In the rows, 128 means zero.
Facts:
balal zeklo:f busum:stire rutros:i stogi:pagor
barel zeklo:f busum:skefim rutros:i stogi:stosun
basade zeklo:b busum:klokor rutros:i stogi:trapon
batrak zeklo:a flosi:roplo busum:mebru rutros:k
bedrar zeklo:b busum:stire rutros:n
besubak zeklo:b busum:padetum rutros:m
betal zeklo:g busum:mebru rutros:j
bivur zeklo:a flosi:flokler busum:pumibi rutros:j
braflir zeklo:a flosi:lasto busum:stire rutros:j
brapul zeklo:e
brazam zeklo:e busum:brapul rutros:i stogi:roplo
breklusa zeklo:c busum:demin rutros:m
brimem zeklo:b flosi:klokor busum:stefur rutros:k
brires zeklo:e stogi:pletak
brofidus zeklo:g flosi:fletrik busum:giflasta rutros:h
bromom zeklo:g flosi:demin busum:stire rutros:h stogi:draregrun
brotidem zeklo:d flosi:balal busum:grudra rutros:j stogi:skimek
brubol zeklo:g flosi:keskis busum:laklebrul rutros:j stogi:padetum
brude zeklo:c busum:pleze rutros:l
bruskes zeklo:d flosi:difin busum:klokor rutros:k
bubras zeklo:e busum:stire rutros:h
budru zeklo:a busum:laklebrul rutros:l stogi:gaklis
dagrum zeklo:a
dazestam zeklo:a flosi:plopobrar busum:fiplo rutros:l stogi:guvir
demin zeklo:c stogi:skirur
dibra zeklo:d flosi:kluflodres busum:rafos rutros:i stogi:trebrus
difin zeklo:a flosi:pumibi busum:mebru rutros:h stogi:brubol
doflok zeklo:f busum:stire rutros:j
dranas zeklo:f flosi:mebru busum:fleklok rutros:h stogi:fuflol
draregrun zeklo:d flosi:stinum busum:pleze rutros:i stogi:flosos
drebal zeklo:d busum:dristel rutros:h stogi:kligel
drepuvur zeklo:c flosi:kluflodres busum:brires rutros:j stogi:sutrigul
drifarek zeklo:f
driger zeklo:a busum:klokor rutros:h
dristel zeklo:a stogi:guzok
drobar zeklo:d flosi:keskis busum:dristel rutros:l stogi:rovon
duzum zeklo:f busum:sipla rutros:h
febak zeklo:b flosi:telem busum:klokor rutros:h
fegren zeklo:b flosi:basade busum:fiplo rutros:i stogi:brotidem
fiplo zeklo:g stogi:rudil
fivur zeklo:a flosi:klalu busum:fleklok rutros:l stogi:stefur
flakir zeklo:a busum:klokor rutros:k stogi:nobrik
fledil zeklo:c flosi:grudra busum:stefur rutros:j
fleklok zeklo:a stogi:griba
fletrik zeklo:a
flidran zeklo:a busum:skefim rutros:h stogi:gronor
fliklukir zeklo:e flosi:basade busum:brapul rutros:j stogi:kluflodres
flogrisken zeklo:c flosi:truve busum:sipla rutros:n
flokler zeklo:a flosi:trafu busum:tive rutros:m stogi:klokor
flosos zeklo:a flosi:padetum busum:fletrik rutros:h
fluba zeklo:a flosi:brires busum:dristel rutros:h
flugizir zeklo:b flosi:flokler busum:laklebrul rutros:i stogi:voros
fole zeklo:f flosi:balal busum:stefur rutros:k stogi:demin
fuflol zeklo:d flosi:fleklok busum:dristel rutros:k stogi:raklesus
gaflas zeklo:f busum:dristel rutros:h stogi:laklebrul
gagistem zeklo:b flosi:brapul busum:mebru rutros:j stogi:nobru
gaklis zeklo:a flosi:ziklekir busum:stire rutros:m
gazus zeklo:b flosi:basade busum:brires rutros:n
giflasta zeklo:a
gima zeklo:b flosi:truve busum:dristel rutros:j
gitam zeklo:b busum:skefim rutros:h
graklis zeklo:a busum:stire rutros:m
grasel zeklo:b busum:stire rutros:k stogi:doflok
grebafluk zeklo:b busum:giflasta rutros:l stogi:kogis
grebruk zeklo:b flosi:trafu busum:skugufo rutros:h stogi:brires
griba zeklo:a flosi:mekek busum:brapul rutros:j stogi:trubos
gronor zeklo:f flosi:stinum busum:pumibi rutros:h stogi:grudra
grudra zeklo:f
guvir zeklo:c flosi:plopobrar busum:pleze rutros:i
guzok zeklo:a busum:fiplo rutros:h
kadrar zeklo:a flosi:giflasta busum:tive rutros:h stogi:balal
kagor zeklo:g busum:giflasta rutros:h stogi:pumibi
keklom zeklo:f flosi:truve busum:dristel rutros:h stogi:bromom
keskis zeklo:e flosi:modrebre busum:dagrum rutros:l
kiflo zeklo:d flosi:roplo busum:brires rutros:m stogi:nutri
kituri zeklo:b busum:fletrik rutros:h
klalu zeklo:a flosi:fletrik busum:skugufo rutros:j stogi:gagistem
klebel zeklo:a flosi:giflasta busum:brires rutros:h stogi:nazum
kligel zeklo:f flosi:grudra busum:pleze rutros:k
klokor zeklo:g
kluflodres zeklo:f busum:brapul rutros:i stogi:skuzu
kogis zeklo:b busum:giflasta rutros:j stogi:plopobrar
koson zeklo:f busum:drifarek rutros:m
kuzuflak zeklo:d flosi:roplo busum:fleklok rutros:j stogi:zuflabul
laklebrul zeklo:a stogi:kiflo
laskir zeklo:a busum:dristel rutros:h stogi:telem
lasto zeklo:a busum:fiplo rutros:i stogi:grebafluk
lubrun zeklo:a busum:skugufo rutros:i stogi:fegren
lubun zeklo:g flosi:brapul busum:pleze rutros:j
masta zeklo:e flosi:brires busum:giflasta rutros:l stogi:gaflas
matruror zeklo:a busum:grudra rutros:h stogi:trafu
mebru zeklo:d stogi:drifarek
mekek zeklo:c busum:demin rutros:i
mibruflis zeklo:a busum:mebru rutros:j
modrebre zeklo:d busum:brires rutros:m stogi:budru
mosu zeklo:d flosi:grudra busum:stire rutros:m
murun zeklo:a flosi:klalu busum:skugufo rutros:h
nanok zeklo:f flosi:ziklekir busum:giflasta rutros:k
naplik zeklo:g flosi:dranas busum:giflasta rutros:k stogi:stema
naregrus zeklo:b busum:fletrik rutros:i stogi:mosu
nazum zeklo:a busum:fleklok rutros:n
nobrik zeklo:c busum:stefur rutros:l stogi:pitror
nobru zeklo:b busum:stefur rutros:h
nutri zeklo:d flosi:truve busum:brires rutros:h stogi:fleklok
padetum zeklo:f
pagor zeklo:c busum:fleklok rutros:h stogi:vutem
paklik zeklo:a flosi:skefim busum:dristel rutros:i stogi:pefol
pefol zeklo:f flosi:trafu busum:sipla rutros:k
pitror zeklo:f flosi:sipla busum:laklebrul rutros:l
plabur zeklo:f flosi:skefim busum:mebru rutros:h stogi:trege
pledus zeklo:b flosi:trafu busum:fleklok rutros:h
pletak zeklo:d busum:tive rutros:l
pleze zeklo:d stogi:dristel
pligil zeklo:d flosi:kluflodres busum:brapul rutros:h
plikuro zeklo:a flosi:kituri busum:giflasta rutros:h
ploflon zeklo:g flosi:tive busum:brapul rutros:j stogi:difin
plome zeklo:g flosi:lasto busum:fleklok rutros:m stogi:fivur
plopobrar zeklo:a busum:drifarek rutros:m stogi:dranas
pobi zeklo:e flosi:trafu busum:mebru rutros:j stogi:tive
pumibi zeklo:d stogi:lasto
rafos zeklo:b
raklesus zeklo:c flosi:demin busum:trafu rutros:h stogi:stabeses
rigaki zeklo:a flosi:mebru busum:skugufo rutros:h stogi:ziklekir
roplo zeklo:f busum:rafos rutros:h stogi:troske
rovon zeklo:a flosi:mekek busum:skugufo rutros:m stogi:skubos
rudil zeklo:d flosi:keskis busum:dristel rutros:i
saklinas zeklo:b busum:fleklok rutros:j
selil zeklo:b busum:brapul rutros:h stogi:gitam
sipla zeklo:b stogi:keklom
skefim zeklo:e
skegris zeklo:a flosi:grudra busum:dagrum rutros:l
skimek zeklo:f busum:skugufo rutros:j
skirur zeklo:f busum:stefur rutros:m
skofe zeklo:a flosi:laklebrul busum:padetum rutros:m stogi:flugizir
skubos zeklo:d busum:stefur rutros:h
skudre zeklo:a flosi:dagrum busum:drifarek rutros:i stogi:vister
skudrel zeklo:b busum:pleze rutros:h stogi:selil
skugufo zeklo:a stogi:klalu
skuzu zeklo:a busum:demin rutros:m stogi:lubrun
stabeses zeklo:e flosi:padetum busum:mebru rutros:k stogi:klebel
stadre zeklo:a busum:stefur rutros:i
stefur zeklo:a
stema zeklo:f busum:dagrum rutros:l stogi:kadrar
stinum zeklo:d flosi:modrebre busum:pleze rutros:m
stiplogrir zeklo:d flosi:klokor busum:mebru rutros:h stogi:grasel
stire zeklo:d
stogrir zeklo:a flosi:tive busum:brapul rutros:l
stosun zeklo:b flosi:truve busum:klokor rutros:l stogi:grebruk
sutrigul zeklo:f busum:skefim rutros:j stogi:pleze
tagir zeklo:d busum:sipla rutros:h
talel zeklo:a busum:grudra rutros:h
tani zeklo:d flosi:brimem busum:laklebrul rutros:l
telem zeklo:c flosi:keskis busum:skefim rutros:j
tive zeklo:b
toska zeklo:b busum:mebru rutros:n
trafu zeklo:f stogi:sipla
trapon zeklo:d busum:trafu rutros:l stogi:stiplogrir
trebrus zeklo:c busum:brapul rutros:i stogi:betal
trege zeklo:b busum:sipla rutros:n
trifek zeklo:c busum:padetum rutros:n
trikan zeklo:b busum:fletrik rutros:j
troske zeklo:g busum:giflasta rutros:k stogi:matruror
trubi zeklo:b busum:brapul rutros:i
trubos zeklo:b flosi:sipla busum:tive rutros:m stogi:brapul
truve zeklo:g flosi:trafu busum:trafu rutros:i stogi:flidran
vibraku zeklo:b busum:tive rutros:n
viklim zeklo:a busum:grudra rutros:h
vister zeklo:f flosi:klokor busum:skugufo rutros:h stogi:murun
voros zeklo:b flosi:flokler busum:fiplo rutros:m stogi:naregrus
vovik zeklo:a busum:rafos rutros:i stogi:stire
vumun zeklo:a busum:brires rutros:m
vustam zeklo:g flosi:fleklok busum:giflasta rutros:h
vutem zeklo:a busum:stire rutros:j stogi:driger
zeklol zeklo:c busum:klokor rutros:h
zenam zeklo:c flosi:lasto busum:fleklok rutros:k
ziklekir zeklo:b flosi:drifarek busum:sipla rutros:i stogi:plabur
zuflabul zeklo:c busum:dristel rutros:l stogi:dazestam

Known rows:
[114 150 105 129 158 120 148 131 138 102 120 139 114 110 149 129 125 132
 139 102 114 138 127 142 126 121 140 103 131 119]: vustam
[113 140 107 122 115 146 157 160 131 107 122 143 112 109 129 129 129 114
 126 104 113 142 136 144 139 110 144 121 122 142]: bubras
[113 186 108 121 118 121 147 139 133 113 121 141 113 106 167 128 119 117
 134 101 111 133 130 138 127 111 141 105 132 105]: roplo
[114 180 127 122 118 118 151 133 161  97 169 145 122 110 158 139 116 111
 128 101 115 136 117 147 126 152 142 107 126 116]: kiflo
[113 139 108 121 118 120 156 134 131 125 125 144 135 118 157 132 117 113
 131 129 114 131 130 146 143 112 144 113 120 106]: sipla
[114 156 129 121 111 122 152 133 137 103 147 145 116 105 137 133 117 114
 131 100 114 134 120 139 129 125 139 102 120 131]: skirur
[117 137 106 127 153 124 149 132 129  98 123 138 120 160 130 132 120 114
 132 102 114 135 121 144 133 109 144 108 133 146]: fivur
[113 136 108 123 139 117 151 133 131 116 125 142 128 174 136 128 129 111
 132 121 115 139 138 144 141 110 142 112 118 124]: giflasta
[123 185 108 137 130 131 152 132 143 121 123 144 125 108 142 129 118 122
 146 105 113 128 126 144 129 111 146 104 130 103]: gaflas
[116 184 148 129 119 140 173 152 148 153 129 139 114 110 129 129 116 128
 137 106 114 130 124 152 125 142 143 102 117 125]: raklesus
[152 136 110 122 112 119 174 148 131 107 122 145 121 130 153 128 116 115
 138 100 125 131 125 144 166 109 151 102 118 100]: trege
[117 137 107 158 159 122 150 133 130 116 123 146 121 163 129 129 123 130
 142 100 111 132 134 144 125 112 141 100 156 104]: laskir
[114 134 107 139 172 127 152 135 131 101 124 144 114 142 130 128 132 131
 134 101 114 143 127 145 128 110 141 102 156 133]: rigaki
[114 137 144 124 145 120 151 134 130 101 123 147 117 112 131 129 124 171
 131 104 113 128 118 145 125 123 139 104 123 104]: kagor
[117 195 114 120 133 125 154 136 162 106 138 143 114 108 167 128 116 133
 142 101 112 135 119 143 126 145 142 108 129 104]: pligil
[115 132 108 121 114 134 152 143 130 122 124 142 136 129 129 130 117 115
 128 131 112 130 137 142 162 110 147 129 119 105]: brires
[115 146 105 121 117 117 153 133 130 116 126 142 134 116 166 132 117 114
 135 127 112 131 126 142 138 121 144 105 119 103]: trafu
[115 134 105 125 120 132 155 160 130 103 124 144 119 113 132 129 116 115
 132 101 117 130 117 143 146 112 169 101 118 107]: fliklukir
[116 147 116 122 111 118 158 132 129 115 123 142 128 116 162 129 116 114
 133 130 112 132 134 142 147 123 141  99 118 105]: drifarek
[122 134 129 123 118 118 165 133 136 101 134 144 119 113 141 132 118 111
 129 101 114 129 116 151 145 121 148 102 119 112]: kligel
[113 151 118 121 112 126 147 131 132 101 136 140 122 109 130 137 116 113
 128 100 113 132 117 142 126 115 143 103 127 132]: besubak

Rows:
No name comes twice in this set of rows, the named rows included.
[137 169 163 125 114 117 166 131 151 110 171 141 123 105 129 130 118 115
 135 140 115 129 118 247 130 153 146 107 119 105] | fuflol
[131 137 104 153 138 119 149 134 129  98 125 143 136 199 128 129 117 115
 134 107 130 130 123 167 139 109 144 103 145 101] | paklik
[114 166 147 122 114 135 154 142 133 141 121 143 113 110 129 130 121 145
 137 104 112 131 126 156 125 131 141 105 120 115] | dranas
[135 135 107 122 125 121 189 154 130 109 124 145 118 119 138 128 117 110
 131 105 137 131 120 142 158 114 166 105 115 106] | gazus
[162 166 112 122 119 121 156 132 155 102 149 147 140 110 162 128 117 113
 159 125 115 130 120 170 145 137 155 106 116 102] | rudil
[125 179 111 120 128 121 147 133 158  98 169 141 146 108 146 137 117 113
 140 127 112 130 119 184 127 143 149 106 122 105] | drobar

Now the same nodes, written a new way:
Known rows:
[130 116 123 124 139 139 122 146 129 139 132 127 139 101 136 118 115 113
 131 120 111 135 113 139 128 130 145 127 142 142 120 134 131 118 131 142
 127 134 126 156 116 132 140 134 141 132 134 148]: trebrus
[154 103  98 149 155 150 120 140 125 136 133 133 130 101 162 117 117  81
 139  82 158 167 165 130 136 140 128 144 142 177 134 117 135  87 118 111
 160 111 109 182  92 133 150 114 105 134 108 138]: kluflodres
[116 129 115 109 120 153  92 138 132 126 131 140 169 123 149 147 125 144
 122 129 110 140  84 136 107 143 128 126 143 131 122 153 137 132 132 146
  87 184 132 142 134 105 142 145 148 134 149 132]: trubi
[133 107 113 124 143 147 107 135 154 114 113 124 104 125 151 131 169  96
 161 140 144 144 143 124 103 103  87 144 182 152 116 134 123  98 119 145
 113 173 113 152 106  99 132 145 184 133 152 113]: keskis
[151 115 100 142 175 150 156 119 133 121 127 133  89 108 160  99 146  77
 159 104 140 151 170 124 162 101 119 174 177 168 117 122 128  79 127 113
 168 128 111 196 105 136 136  92 125 116 126 128]: stema
[145 137 243 137  94 146 138 107 138 149 176 123 207 142 102 116 125 122
 117 149 109 146 108 173  79 119 104  25  22 110  74 151 152 125 184 141
 148 133 129  65 112  88 151 144 115 176 164 150]: drebal
[180 144 191 180 136 148 211 113 151 172 174 100 172 185  94  88 120 116
 103 170 133 135 108 134 136 130 104  98  80 103 121 153 119 103 146 110
 136  83 133 114 113 151 144 109  85 146 111 118]: paklik
[111 117  92 100 104 142 112 150 127 132 145 134 139 107 137 144 118 160
 139 110  99 114  65 116 114 132 128 151 132  98 127 159 144 122 140 150
  82 159 139 156 132 134 125 153 164 114 150 128]: voros
[115 147 177 114 133  75 108 122 142 130 127 114 120 156 107 147 129 175
 140 140 106 107  95 133 118 128 130  94  81 108 151 117 138 165 144 126
 122 142 139  64 163 123 140 107 135 148 137 119]: kuzuflak
[143 127 141 134 119 152 153 127  95 109 131 144 129 118 108 109 120 115
 102 157 126 127 170 142 140 121 118  95 101 120  86 132 122 133 143 144
 166 102 136 125 127 126 104 164 126 122 127 172]: flosos
[145 127 141 146 125 148 147 129 115 128 139 127 126 115 125 109 126 119
 106 136 124 130 147 151 138 132 116  85  86 145  98 133 137 124 146 148
 176 108 135 125 127 121 122 143 124 141 139 163]: talel
[138 120 111 132 114 166 121 138 120 127 136 139 154 100 153 135 130 114
 114 122 123 150 126 144 117 145 119 100 133 150 104 148 145 113 139 145
 141 139 130 155 117 120 125 150 126 129 144 151]: zeklol
[145 120 112 128 165 146 149 122 111  99 111 152  89 109 152 101 137  70
 159 114 136 148 200 120 157  82 121 188 189 154 103 116 111  95 123 106
 173 129 109 192 111 145 119 100 124 101 118 126]: pitror
[137 126 155 139 115 145 133 120 115 122 134 133 135 107 130 111 133 111
 115 127 133 143 150 155 117 129 117  74  84 150  96 131 142 129 152 145
 182 104 132 115 125 110 120 146 113 136 140 161]: difin
[129 130 144 133 153  86 135 116 137 130 129 116  99 145 107 124 120 140
 138 142 139 111 143 115 148 117 124 130 104 113 139 105 120 142 126 111
 129 100 126 103 137 149 134 110 108 130 100 124]: mibruflis
[115 112 130 118 148  91 140 127 131 129 117 128 101 125  94 119 101 129
 142 143 124 103 153 104 163 108 137 159 140 105 133 103 109 138 120 119
 118  96 119 126 127 165 138 120 133 111 104 130]: betal
[ 90 122 105  96 128 110  98 128 127 113 121 153 138 144 116 161 114 159
 138 153 114 113 112 109 124 118 124 163 159  94 124 126 110 141 118 131
  60 190 121 118 139 131 141 128 143 118 130 110]: trege
[123 127 137 144 132 107 157 126 132 144 135 119 103 104 106 107 119 129
 118 149 121 119 132 136 169 120 130 116 113 115 110 124 128 130 138 142
 151  99 136 125 133 154 123 120 134 114 130 152]: rovon
[113 126  79 126 133 103 106 127 108 108 107 130  56  85 153 144 145 152
 132 108 137 110 141 134 157 142 135 124 123 158 135 109 143 153 130 154
 171 121 141 118 164 124  98 135 148 107 127 155]: graklis
[ 94 122 127 121 109 133 120 119 130 159 123 136 163 114 142 140 132 104
 126  93 137 142 122 124 129 137 170 164 173 155 149 128 128 109  94 106
  93 134 105 135 108 120 132 117 125 122 130  97]: brires
[ 79 135 128  97  69 138  84  97 100 115 111 179 182 162 152 191 146 134
 121 118 139 131 145 126  73 136 144 149 142 124 134 128 116 147  98 102
  65 185 114  84 130  80 111 141 118 123 126  73]: tive

Rows:
No name comes twice in this set of rows, the named rows included.
[142 124 127 126 146  95 135 134 136 113 137 110  76 146 113 120 110 157
 152 121 136  98 134  99 126 106 117 151  92  87 142 100 127 145 137 113
 150  82 133 117 142 148 123 120 126 127 112 121] | bivur
[105 137 122  97 126 152 114 112 134 112 129 144 133 139 157 146 159 139
 146 131 108 130  96 127 116 111 134 148 153 138 102 153 135 129 130 142
  92 223 122 136 138  87 140 120 166 133 165 109] | grebafluk
[135 118 114 129 134 141 106 136 127 136 132 129 138 125 145 134 117 126
 128 125 137 139 120 129 130 141 117 119 111 140 127 136 135 115 134 137
 126 148 122 145 113 113 152 136 132 141 128 141] | mekek
[136 138 109 130 152 158 142 124 148 131 130 133 128 133 170 126 168 115
 145 110 122 145 101 127 136 125 129 154 178 159 115 148 141 105 127 130
 131 180 126 171 126 116 135  99 143 125 151 105] | masta
[109 136  63 120 125 114 131 121  86  83  91 149  53 112 136 153 142 157
 117 132 147 106 171 120 156 143 123 142 145 129 130 113 120 165 120 148
 159 121 147 116 175 134  79 143 125  92 117 145] | gaklis
[111 129 120  87 123 164 118 135 130 111 138 131 121 122 138 130 142 146
 165 107  90 106  83 116 106  91 137 173 143 113 106 144 148 123 132 146
 108 185 125 160 132  93 129 127 186 132 177 113] | stosun
[171 114 106 153 163 143 113 150 148 138 129 131 132  93 172 109 133  83
 148  70 145 176 145 136 123 139 122 128 158 179 148 121 147  86 134 112
 174 107 123 196  99 143 147 106 101 122 121 133] | barel
[129 129 163 113 111 127 137 135 145 145 168 123 181 180 106 140  95 152
 149 143 104 116  73 100  94 105 112 163 112  48 129 143 116 115 134 100
  59 144 122 123 111 147 146 116 124 129 125  86] | gima
[ 93 159 154 135  85 119 168  91 120 153 126 108 142 178  94 132 156 158
  88 161 129  90 111 123 129 135 160 128 107 103 140 135 112 165  99 123
  91 113 138  52 150 106  91 129 135 128 133  94] | pleze
[125 105  27 117 159 104  94 141 114  86  80 154  47 104 163 150 126 122
 153  80 162 132 191  97 160 143 131 199 209 159 173  92 114 129  96 103
 148 114 121 178 143 166 104 117 117  82  79 117] | doflok
[120 127 144 122 135  86 140 108 121 114 114 134  93 160  94 126 111 136
 140 154 141 100 174 106 149  99 117 142 107  95 134 100 104 150 117 114
 136  95 124 100 138 147 117 118 119 119  99 122] | nazum
[145 129 133 122 167  76 100 146 154 117 103 106 112 175 107 136  98 142
 142 123 146 118 138 104 115 137 139 148 134 113 188  94 108 152 107  82
 114  97 120 116 135 152 153 104 100 148  79 101] | troske
[117 113 109 137 117 129 146 101 110 151 114 144 134 113 151 120 123  73
 130 108 170 147 192 110 145 126 159 187 181 163 156 105 103  97  84  85
 121  86 100 152  91 143 118 107  95 108  96  94] | grudra
[141 137 105 137 147 103 119 138 151 121 122 128 130 162 157 151 137 154
 138 110 140 133 102 117 123 150 113 143 150 121 169 129 125 131 127 102
 113 145 134 127 139 145 135  95 106 112 104  94] | drepuvur
[ 52 143 118  95  94 103 135 113 100 134  93 113  84 101  88 140 148 159
 106 137 108  68 118 124 163 129 204 158 146 139 135 116 123 187  79 159
 111 111 135  84 174 113  86 155 184 121 151 137] | stire

The same nodes again, as new rows of numbers:
Known rows:
[149  96 157 151 134 141 145 108 103 129 124 131 135 100 153 122 135 152
 123 131 150 127 145 115  89 138 148 136 141 147]: grasel
[150 103 116 128 131 100 113 154 133 129 126 144 174 130 120 165 139 166
 107 114 118 137  98  85  89 117 121 106  65 124]: plopobrar
[122 200 144 168 126  92 121 157 145  91 131 164 114 129 148 160 141 107
 178 135 153 124 126 151 104 198 103 157 174 136]: truve
[145  91 122 124 143 117 131 135 125 105 112 119 141 127 137 123 124 149
 143 120 142 126 117 121 127 134 125 123 101 112]: budru
[150 121 140 145 151 134 140 110 107 107 135 152 110 113 151 125 151 152
 112 130 132 118 144 113 138 129 150 142 132 135]: selil
[132 138 132 143 136  75 124 140 165 111 111 119 178  93 130 165 104 157
 120  85 140 145 130 148 131 175 113 133 115 123]: flokler
[121 234 117 160 130 166 182  99 140  99 153 196  98 182 154 123 146  95
 145 167 127 107  98 186  66 165  99 149 147 214]: fliklukir
[ 87 109  88 138  93 128  59 153 147 121  87  79 155 130 101 115  90 129
 156  94 100 118 128 146 142 125 124  98 116  90]: drobar
[ 39  97 125  93 107 154 150 130 160 160 103 111 148 130  90 109 102  69
  69  85  92 157 122 151 159 104 119 140  95  93]: drepuvur
[156 118 143 137 144 139 140 111 106 119 130 154 104 111 148 124 152 167
 126 136 144 128 144 104 132 126 150 133 132 136]: gitam
[118 120 110 110  98 118  89 148 163 141 119  69 164 134  85 145  88 148
 133  96 111 125 126 166 122 109 139 111  98  88]: stinum
[ 51 101 124  80  96 153 153 123 160 168 105 117 137 129  76 108 104  76
  75  95 100 163 126 150 158 101 114 130  94  83]: fledil
[142 108 126 144 151 125 153 126 118 103 121 147 116 126 148 111 152 154
 135 132 146 120 125 111 139 139 123 136 115 130]: trubi
[170 143 119 102 137 124 126 132 134 117 130 126 141 140 128 152 124 160
 160 135 141 129 103 146  88 141 135 115 106 139]: skirur
[115 117 139 107 134 165  86 116 140 160 141 187 139 119 119 168 156 151
  70 142 135 154 136  97 117 102 123 138  74 145]: nazum
[141 172 142 142 122 117 121 135 140 128 135 144 112 108 118 159 139 150
 149 125 145 145 149 140 124 158 132 142 159 129]: pefol
[124  92 142  86  72 117 115 139 149 155 124  74 167 130  93 149  81 119
 142 116 138 147 123 156  91 117 142  96 109  72]: mosu
[168 181 148 181 130 155 130 122  92 112 155 168  92 140 174 139 160 132
 187 189 155  99 129 143  30 160 151 151 182 187]: bubras
[149 115 143 148 148 136 136 110 107 114 130 145 114 108 154 123 151 152
 120 131 134 122 148 109 136 132 149 135 135 141]: kituri
[119  77 143  94 119 117 104 156 114 219 129  53 156 113 101 125  90  82
 138 144 143 144 117 108 111  87 114 132 181 111]: stire
[133 122 141 138 117 120 135 114 128 116 137 135 126 119 125 128 129 146
 106 117 128 121 147 126 146 124 145 119 120 116]: batrak

Rows:
No name comes twice in this set of rows, the named rows included.
[122 117 114  97 146  95  93 162 130 166 138  61 143 138 113 130 109  66
 107 127 101 113 110 121 171  88 110 142 143 110] | mebru
[ 96 207 115 136 122 165 166 116 147 122 141 171 106 169 139 122 136  87
 131 147 117 123 101 181  86 147 104 148 129 179] | ploflon
[152 142 123 132 115 119 133 135 140 109 139 127 124 146 118 134 123 155
 177 145 152 122 118 138 112 143 119 104 125 116] | pitror
[ 76  80 149 114  86 129  45 148 152 156 134 132 146 115  87 161 134 115
  72 118 120 138 154  86 156  78 135 122  83  56] | raklesus
[ 51 130 121  96 101 155 143 134 159 160 109 115 134 144  94 113 105  61
  95 101  88 143 117 168 134 112 115 143 107 108] | kuzuflak
[108 162 120  94 141 179 169 121 135 149 120 163  97 148 119 117 142 113
 132 137 127 154 106 154 105 132 112 144 123 165] | skimek
[117 198 114 106 144 187 168 123 139 139 134 172  91 165 123 125 157 108
 151 158 126 145  98 171  87 141 113 152 133 179] | betal
[133 116 151 134 138 158 161  99 112 153 122 146 142 101 147 126 131 143
 100 125 137 145 139 122  82 138 150 141 133 171] | bedrar
[171 116 120 123 154 113 149 118 128 107 123 130 161 121 152 137 120 172
 130 115 141 133 111 128 106 148 127 112  97 153] | besubak
[132 141 122 133 125 149  92 125  95 102 115 143 101 113 156 128 138 125
 161 134 109 125 144 128 117 149 155 111 155 152] | gaflas
[ 41 110 101 100 107 179 133 130 176 194  88  96 131 129  49  96  99 136
  87  84 104 165 140 155 160  82 108 142 109 102] | telem
[ 98 207  97 151 124 185 153 115 152 143 127 159 110 168 114 110 138 129
 143 152 124 127 118 183  82 137 102 149 143 192] | brubol
[166 185 115 144 120 107 123 128 138  86 152 131 143 157 145 153 115 137
 159 145 126 102 101 171  68 159 126 113 121 150] | plome

